Below is a small trained network, with its code and all its weights. Each question gives an input and a class and asks what happens when units are switched off, that is, made to give their printed mean instead of their output.

import numpy as np


def w(rows, s, z=0):
    codes = np.array(rows[::2]) - 128.0
    scale = np.full(codes.shape[1], s)
    scale[-1] = z or s
    return codes * scale


def norm(h):
    return h / np.sqrt((h * h).mean(-1, keepdims=True) + 1e-5)


def f(y):
    return np.maximum(y, 0)


def log_softmax(a):
    a = a - a.max(-1, keepdims=True)
    return a - np.log(np.exp(a).sum(-1, keepdims=True))


def net(x, mask):
    res = np.array(x, float).reshape(1, 4) / 4 @ E
    u = 0
    for l in range(3):
        y = f(norm(res) @ A[l][:, :-1].T + A[l][:, -1])
        res = res + np.where(mask[u : u + 9], y, B[l][:, -1]) @ B[l][:, :-1]
        u += 9
    return log_softmax(norm(res)[-1] @ U[:, :-1].T + U[:, -1])


A, B = {}, {}
E = w([
[136,91,183,145,189,171,96,193,90,42,115,65],'x0',
[135,162,146,113,132,161,117,133,110,164,97,100],'x1',
[152,157,198,184,187,33,120,163,57,188,152,172],'x2',
[75,92,127,97,114,117,255,107,36,80,73,125],'x3',
],0.008)
A[0] = w([
[159,88,201,204,75,31,181,140,117,255,170,123,27],'0.n0',
[199,126,95,186,155,189,121,154,182,12,12,115,113],'0.n1',
[178,112,127,226,128,147,84,152,40,159,215,98,109],'0.n2',
[129,168,173,142,113,161,226,162,30,74,176,148,3],'0.n3',
[166,111,219,179,165,51,137,202,104,108,129,103,3],'0.n4',
[61,78,198,137,122,137,152,142,62,68,125,124,43],'0.n5',
[196,134,190,167,181,106,58,83,114,183,120,191,101],'0.n6',
[191,97,134,88,143,121,136,224,133,106,195,42,44],'0.n7',
[127,82,35,89,39,124,162,100,147,194,167,63,170],'0.n8',
],0.005,0.0017)
B[0] = w([
[82,219,169,119,79,126,95,111,158,120,96,124,254],'0.n0',
[170,110,222,189,52,135,24,115,154,53,67,118,219],'0.n1',
[65,62,80,67,167,189,47,89,133,98,107,193,221],'0.n2',
[237,67,85,41,59,93,118,45,131,139,162,177,197],'0.n3',
[105,127,79,17,166,138,125,96,101,224,154,148,230],'0.n4',
[174,87,216,90,111,94,151,156,89,187,169,12,206],'0.n5',
[137,96,123,253,99,124,150,142,81,86,136,126,255],'0.n6',
[60,181,196,98,127,100,178,108,156,109,182,202,183],'0.n7',
[218,135,145,164,191,189,169,119,113,168,107,127,229],'0.n8',
],0.0062,0.005)
A[1] = w([
[145,121,101,226,102,122,73,104,221,197,143,184,101],'1.n0',
[123,115,126,109,224,157,71,147,160,125,158,111,114],'1.n1',
[160,145,141,130,10,81,185,139,98,160,104,126,76],'1.n2',
[254,161,25,78,121,171,117,107,189,81,121,132,68],'1.n3',
[135,160,137,106,164,51,134,170,18,139,101,179,7],'1.n4',
[191,145,179,57,161,94,188,137,80,68,124,96,193],'1.n5',
[110,137,128,155,115,131,54,219,174,127,148,112,72],'1.n6',
[87,33,150,111,73,199,206,52,136,163,128,102,126],'1.n7',
[133,213,133,139,110,64,93,111,105,130,148,172,211],'1.n8',
],0.0064,0.0018)
B[1] = w([
[173,124,111,181,96,175,77,159,86,145,108,36,254],'1.n0',
[81,190,153,132,217,78,245,125,65,75,122,209,180],'1.n1',
[71,138,120,103,154,146,87,63,186,2,154,154,194],'1.n2',
[139,103,142,46,212,76,176,82,100,129,191,92,201],'1.n3',
[164,154,110,75,84,91,139,60,200,144,172,114,196],'1.n4',
[166,106,102,93,86,138,151,153,153,121,76,106,206],'1.n5',
[103,190,145,65,114,88,184,21,170,125,157,185,186],'1.n6',
[103,151,184,192,131,173,141,170,94,136,96,176,223],'1.n7',
[90,114,107,144,110,113,128,211,148,164,71,131,221],'1.n8',
],0.0068,0.0074)
A[2] = w([
[124,154,107,95,179,151,143,162,124,153,161,199,4],'2.n0',
[143,115,124,129,100,166,191,137,148,117,82,174,70],'2.n1',
[124,152,150,100,87,109,146,75,189,43,118,144,88],'2.n2',
[124,169,143,202,140,156,90,80,146,134,172,103,224],'2.n3',
[65,133,95,149,154,111,132,96,139,82,86,164,125],'2.n4',
[222,143,149,140,125,100,130,125,116,218,135,143,207],'2.n5',
[127,77,140,108,97,159,153,85,67,110,103,151,229],'2.n6',
[168,126,139,82,59,117,172,70,181,137,94,134,182],'2.n7',
[178,108,53,94,159,194,120,180,172,162,159,2,141],'2.n8',
],0.0077,0.0014)
B[2] = w([
[57,66,193,210,214,109,102,127,75,123,97,181,162],'2.n0',
[126,179,87,231,220,74,75,116,2,119,143,99,194],'2.n1',
[98,189,205,104,108,176,123,108,204,144,42,182,237],'2.n2',
[114,71,121,37,117,105,122,136,137,171,155,136,238],'2.n3',
[190,125,102,107,125,152,209,146,122,127,126,62,177],'2.n4',
[129,65,93,139,128,185,195,165,183,73,132,56,226],'2.n5',
[122,117,40,246,121,144,33,167,172,201,231,133,248],'2.n6',
[121,139,95,104,158,91,181,155,105,90,120,93,254],'2.n7',
[173,90,171,69,101,29,145,156,61,139,175,200,191],'2.n8',
],0.0066,0.0064)
U = w([
[243,57,99,27,138,99,186,137,99,181,230,78,253],'0',
[98,151,43,219,53,117,42,211,207,222,140,100,115],'1',
[143,197,33,234,244,189,191,81,62,130,145,122,144],'2',
[65,249,81,85,80,46,209,83,184,114,76,167,61],'3',
[127,209,207,68,146,211,78,79,238,79,141,175,105],'4',
[55,114,176,146,254,88,85,150,52,154,163,232,95],'5',
[142,74,143,212,57,187,84,207,92,29,102,58,70],'6',
],0.01,0.0022)

Each question gives the input, the list of numbers given to net, and the class t.
The units are the neurons (one row each of A and B). Each row of codes is followed by its name. A weight is (code - 128) times the scale printed after its matrix; where a second scale follows, it is the last column's (A, B and U).
mask holds one flag per neuron, layer by layer. A switched-off neuron (its flag False) gives its mean, the last column of its row in B, instead of its output. The means were averaged over made-up inputs and are rounded, as every weight is.
A unit's drop is (log p(t) with every unit on - log p(t) with that unit switched off) / (log p(t) with every unit on - log p(t) with every unit switched off).
The circuit of an input: a set's keep is (log p(t) with only the set's units on - log p(t) with every unit switched off) / (log p(t) with every unit on - log p(t) with every unit switched off). Starting from the 12 units with the biggest drops (on a tie, the unit counted first), units are removed one at a time, each time the one whose removal leaves the highest keep (on an exact tie, the one counted first), for as long as the keep stays at least 0.8.
circuit, biggest first: the units of the circuit, biggest drop first
top k neurons: the k neurons with the biggest drops, biggest first
top k neurons in layer l: the k neurons of layer l with the biggest drops, biggest first
input [0,2,-7,3], class 2: top neuron in layer 1 -> [1.n0]
input [0,7,8,4], class 3: circuit, biggest first -> [0.n0; 1.n4]
input [-5,0,0,3], class 2: circuit, biggest first -> [0.n8; 2.n1]
input [0,0,7,3], class 3: circuit, biggest first -> [0.n0; 1.n4]
input [8,8,0,-3], class 4: top 2 neurons -> [0.n1; 1.n6]
input [8,1,1,0], class 5: top 2 neurons -> [0.n4; 1.n1]
input [0,4,2,6], class 3: circuit, biggest first -> [1.n3; 1.n4]
input [1,-3,0,-7], class 4: top 2 neurons in layer 1 -> [1.n6; 1.n1]
input [-1,0,3,4], class 3: top 2 neurons -> [1.n2; 2.n7]
input [-1,0,1,1], class 3: top 2 neurons -> [1.n8; 0.n1]
input [-4,-3,5,1], class 3: top 2 neurons -> [2.n6; 1.n2]
input [-4,6,-7,0], class 0: top 2 neurons in layer 1 -> [1.n3; 1.n1]
input [0,8,4,3], class 3: top 2 neurons in layer 1 -> [1.n2; 1.n4]
input [-5,2,6,1], class 3: circuit, biggest first -> [0.n0]
input [1,-8,2,7], class 0: top 4 neurons in layer 0 -> [0.n5; 0.n0; 0.n3; 0.n1]
input [2,2,2,-8], class 5: top 2 neurons in layer 1 -> [1.n1; 1.n6]
input [0,8,3,4], class 3: top 2 neurons in layer 2 -> [2.n2; 2.n7]
input [-1,-2,5,-4], class 1: top 2 neurons -> [0.n6; 1.n0]
input [0,-5,-3,-3], class 0: top 2 neurons -> [1.n0; 1.n2]
input [4,4,-5,0], class 4: circuit, biggest first -> [1.n0]
input [4,-6,0,-8], class 4: top 2 neurons -> [1.n6; 0.n1]
